Below is a small trained network, with its code and all its weights. Each question gives an input and a class and asks what happens when units are switched off, that is, made to give their printed mean instead of their output.

import numpy as np


def w(rows, s, z=0):
    codes = np.array(rows[::2]) - 128.0
    scale = np.full(codes.shape[1], s)
    scale[-1] = z or s
    return codes * scale


def f(y):
    return np.maximum(y, 0)


def log_softmax(a):
    a = a - a.max(-1, keepdims=True)
    return a - np.log(np.exp(a).sum(-1, keepdims=True))


def net(x, mask):
    res = np.array(x, float).reshape(1, 7) / 4 @ E
    y = f(res @ A[0][:, :-1].T + A[0][:, -1])
    res = res + np.where(mask, y, B[0][:, -1]) @ B[0][:, :-1]
    return log_softmax(res[-1] @ U[:, :-1].T + U[:, -1])


A, B = {}, {}
E = w([
[180,230,116,114,54],'x0',
[128,129,127,127,128],'x1',
[202,95,35,208,125],'x2',
[191,95,86,4,148],'x3',
[119,128,118,125,122],'x4',
[130,127,131,129,126],'x5',
[122,127,123,127,125],'x6',
],0.016)
A[0] = w([
[97,63,155,74,233,191],'N0',
[43,86,133,213,184,196],'N1',
[133,245,172,73,135,140],'N2',
[79,197,138,172,56,103],'N3',
[107,116,146,135,119,105],'N4',
[35,127,151,66,174,155],'N5',
[65,188,156,242,142,255],'N6',
[164,206,110,143,65,161],'N7',
[205,91,12,223,156,189],'N8',
[100,126,232,75,98,250],'N9',
[131,147,157,218,111,158],'N10',
[133,97,171,143,114,86],'N11',
[183,137,83,11,173,172],'N12',
[81,113,163,164,147,173],'N13',
[119,208,188,83,80,167],'N14',
],0.013,0.0091)
B[0] = w([
[99,78,128,118,150,216],'N0',
[118,99,210,138,74,222],'N1',
[78,159,70,126,86,194],'N2',
[132,168,102,153,174,190],'N3',
[114,138,152,118,119,140],'N4',
[113,119,139,80,156,198],'N5',
[85,176,189,174,110,247],'N6',
[205,223,109,142,164,192],'N7',
[199,89,161,181,104,253],'N8',
[3,146,114,88,161,217],'N9',
[138,160,171,156,139,196],'N10',
[123,129,120,118,104,137],'N11',
[146,88,45,76,95,217],'N12',
[67,122,186,107,111,179],'N13',
[95,156,55,118,113,198],'N14',
],0.012,0.026)
U = w([
[46,115,161,127,105,83],'0',
[89,57,104,78,190,247],'1',
[75,204,113,137,151,67],'2',
[94,140,58,101,46,43],'3',
[123,85,171,166,46,185],'4',
[156,3,97,150,146,252],'5',
[172,197,133,174,136,60],'6',
[221,141,72,95,122,78],'7',
],0.014,0.0022)

Each question gives the input, the list of numbers given to net, and the class t.
The units are the neurons (one row each of A and B). Each row of codes is followed by its name. A weight is (code - 128) times the scale printed after its matrix; where a second scale follows, it is the last column's (A, B and U).
mask holds one flag per neuron, in row order. A switched-off neuron (its flag False) gives its mean, the last column of its row in B, instead of its output. The means were averaged over made-up inputs and are rounded, as every weight is.
A unit's drop is (log p(t) with every unit on - log p(t) with that unit switched off) / (log p(t) with every unit on - log p(t) with every unit switched off).
most important unit: the unit with the biggest drop
k most important neurons: the k neurons with the biggest drops, biggest first
drop of u: that unit's drop, to one decimal
input [0,6,-5,8,2,0,5], class 1: most important unit	N0
input [0,7,1,6,-4,-5,2], class 5: 2 most important neurons	[N7; N9]
input [-6,0,-4,1,-7,4,-4], class 1: 3 most important neurons	[N6; N0; N5]
input [1,-8,-7,-6,5,-1,-4], class 2: 4 most important neurons	[N3; N14; N8; N0]
input [0,0,-2,8,-2,-6,-1], class 1: 2 most important neurons	[N0; N6]
input [-1,3,0,6,5,-6,-5], class 1: 2 most important neurons	[N8; N1]
input [0,1,0,6,6,-3,5], class 1: 2 most important neurons	[N8; N7]
input [-5,-4,1,-5,-8,2,8], class 4: 2 most important neurons	[N9; N1]
input [8,7,1,-5,-5,-4,7], class 6: 2 most important neurons	[N7; N9]
input [1,6,-7,2,-4,2,4], class 3: 2 most important neurons	[N2; N14]
input [1,3,-6,-2,-3,3,6], class 2: drop of N1	0.2
input [2,6,8,6,-8,0,5], class 7: drop of N1	0.1
input [-6,-7,4,7,-5,2,5], class 5: drop of N13	0.0
input [-2,-1,0,3,8,-1,1], class 1: most important unit	N8
input [5,-3,7,1,8,7,-7], class 7: drop of N6	0.7
